Here is a tiny trained network, its code and every weight. The questions are about switching its units off for an input and a class, where a switched-off unit gives its printed mean instead of its output.

import numpy as np


def w(rows, s, z=0):
    codes = np.array(rows[::2]) - 128.0
    scale = np.full(codes.shape[1], s)
    scale[-1] = z or s
    return codes * scale


def norm(h):
    return h / np.sqrt((h * h).mean(-1, keepdims=True) + 1e-5)


def f(y):
    return y / 2 * (1 + np.tanh(0.7978845608 * (y + 0.044715 * y**3)))


def log_softmax(a):
    a = a - a.max(-1, keepdims=True)
    return a - np.log(np.exp(a).sum(-1, keepdims=True))


def net(x, mask):
    res = np.array(x, float).reshape(1, 4) / 4 @ E
    u = 0
    for l in range(4):
        y = f(norm(res) @ A[l][:, :-1].T + A[l][:, -1])
        res = res + np.where(mask[u : u + 9], y, B[l][:, -1]) @ B[l][:, :-1]
        u += 9
    return log_softmax(norm(res)[-1] @ U[:, :-1].T + U[:, -1])


A, B = {}, {}
E = w([
[143,210,104,91,175,31],'x0',
[106,103,137,99,34,158],'x1',
[58,182,186,128,215,70],'x2',
[254,207,225,30,120,85],'x3',
],0.0068)
A[0] = w([
[107,127,37,185,213,92,3],'L0N1',
[118,247,111,148,198,1,131],'L0N2',
[105,151,124,152,119,151,77],'L0N3',
[109,169,141,146,127,166,108],'L0N4',
[46,128,79,201,124,140,110],'L0N5',
[123,180,118,144,179,54,69],'L0N6',
[108,139,176,121,160,189,93],'L0N7',
[130,152,157,146,112,136,137],'L0N8',
[185,110,119,132,126,140,5],'L0N9',
],0.0081,0.0033)
B[0] = w([
[168,117,46,138,175,181,164],'L0N1',
[146,255,153,84,204,113,255],'L0N2',
[129,109,116,72,113,106,121],'L0N3',
[112,137,149,86,127,130,125],'L0N4',
[80,49,72,58,112,175,188],'L0N5',
[148,116,132,150,165,75,174],'L0N6',
[126,132,141,125,170,142,133],'L0N7',
[134,126,149,187,160,123,136],'L0N8',
[109,156,151,132,79,129,122],'L0N9',
],0.008,0.0069)
A[1] = w([
[114,163,139,116,153,35,49],'L1N1',
[111,118,147,148,171,36,37],'L1N2',
[115,142,205,177,157,136,89],'L1N3',
[38,129,110,179,89,123,31],'L1N4',
[78,128,183,139,121,109,10],'L1N5',
[9,79,88,176,88,120,3],'L1N6',
[241,120,123,134,2,148,46],'L1N7',
[179,111,89,194,112,95,30],'L1N8',
[153,127,124,112,64,107,51],'L1N9',
],0.0077,0.0026)
B[1] = w([
[93,174,159,77,150,87,177],'L1N1',
[111,146,98,128,85,97,137],'L1N2',
[154,97,171,120,89,119,141],'L1N3',
[49,150,102,59,162,155,137],'L1N4',
[126,98,164,119,150,100,108],'L1N5',
[76,62,175,19,136,167,195],'L1N6',
[226,208,22,254,70,217,252],'L1N7',
[104,155,167,144,116,165,109],'L1N8',
[136,144,114,180,114,164,141],'L1N9',
],0.0065,0.0047)
A[2] = w([
[135,111,200,154,94,159,67],'L2N1',
[92,155,55,144,218,110,12],'L2N2',
[120,146,132,139,99,116,62],'L2N3',
[68,25,80,102,100,149,5],'L2N4',
[165,152,102,35,92,155,73],'L2N5',
[113,180,153,83,97,19,23],'L2N6',
[135,103,211,158,84,147,43],'L2N7',
[60,74,99,95,84,177,72],'L2N8',
[63,2,69,141,81,120,39],'L2N9',
],0.0093,0.0027)
B[2] = w([
[138,70,88,138,128,75,142],'L2N1',
[127,2,54,134,73,62,195],'L2N2',
[144,132,132,165,151,126,113],'L2N3',
[58,141,208,116,109,194,249],'L2N4',
[81,136,111,177,170,125,175],'L2N5',
[95,206,209,76,126,104,211],'L2N6',
[174,53,134,136,106,103,138],'L2N7',
[84,179,160,122,143,156,243],'L2N8',
[77,155,207,101,116,208,254],'L2N9',
],0.0091,0.0045)
A[3] = w([
[115,91,1,94,147,70,5],'L3N1',
[151,165,107,174,73,153,39],'L3N2',
[73,130,110,155,89,99,78],'L3N3',
[146,155,74,179,83,173,30],'L3N4',
[145,195,152,84,134,117,27],'L3N5',
[102,86,101,125,92,161,44],'L3N6',
[191,135,99,106,120,78,87],'L3N7',
[50,95,151,175,176,58,102],'L3N8',
[148,180,142,119,121,64,85],'L3N9',
],0.0091,0.003)
B[3] = w([
[146,1,36,169,203,117,161],'L3N1',
[109,171,57,137,100,91,213],'L3N2',
[121,177,109,156,214,201,101],'L3N3',
[134,229,114,155,61,121,244],'L3N4',
[44,237,147,117,119,43,239],'L3N5',
[113,220,192,138,165,115,172],'L3N6',
[21,119,164,137,181,192,196],'L3N7',
[149,163,52,78,101,164,162],'L3N8',
[53,139,184,133,129,104,252],'L3N9',
],0.0061,0.0028)
U = w([
[183,4,185,147,88,99,1],'0',
[203,171,57,194,32,172,153],'1',
[114,56,9,132,193,99,94],'2',
[14,92,143,109,104,235,164],'3',
[136,220,180,105,161,49,186],'4',
],0.017,0.0028)

Each question gives the input, the list of numbers given to net, and the class t.
The units are the neurons (one row each of A and B). Each row of codes is followed by its name. A weight is (code - 128) times the scale printed after its matrix; where a second scale follows, it is the last column's (A, B and U).
mask holds one flag per neuron, layer by layer. A switched-off neuron (its flag False) gives its mean, the last column of its row in B, instead of its output. The means were averaged over made-up inputs and are rounded, as every weight is.
A unit's drop is (log p(t) with every unit on - log p(t) with that unit switched off) / (log p(t) with every unit on - log p(t) with every unit switched off).
k most important neurons: the k neurons with the biggest drops, biggest first
k most important neurons of layer l: the k neurons of layer l with the biggest drops, biggest first
drop of u: that unit's drop, to one decimal
input [-1,2,-1,7], class 1: 2 most important neurons	L0N2, L1N7
input [-6,8,-8,-1], class 1: 2 most important neurons	L1N7, L0N5
input [-4,3,-1,8], class 1: 2 most important neurons	L1N7, L0N2
input [7,8,-3,1], class 1: 2 most important neurons	L0N2, L1N7
input [7,-4,-6,-2], class 2: most important neuron	L0N1
input [-3,8,7,2], class 0: 2 most important neurons	L0N2, L0N5
input [2,-7,7,-3], class 2: 2 most important neurons	L2N2, L0N1
input [3,-8,-1,-1], class 2: 2 most important neurons	L0N1, L2N2
input [6,-6,8,-5], class 2: 3 most important neurons	L2N2, L0N1, L3N1
input [-4,1,2,5], class 0: 3 most important neurons of layer 0	L0N2, L0N7, L0N1
input [-1,7,3,3], class 1: 2 most important neurons of layer 0	L0N2, L0N6
input [-3,6,5,1], class 0: 2 most important neurons of layer 1	L1N3, L1N5
input [8,-4,3,-5], class 2: drop of L2N2	0.4
input [5,-2,0,-2], class 2: drop of L3N1	0.2
input [8,-5,-3,-3], class 2: drop of L2N2	0.4
input [-4,3,4,2], class 0: most important neuron	L0N2
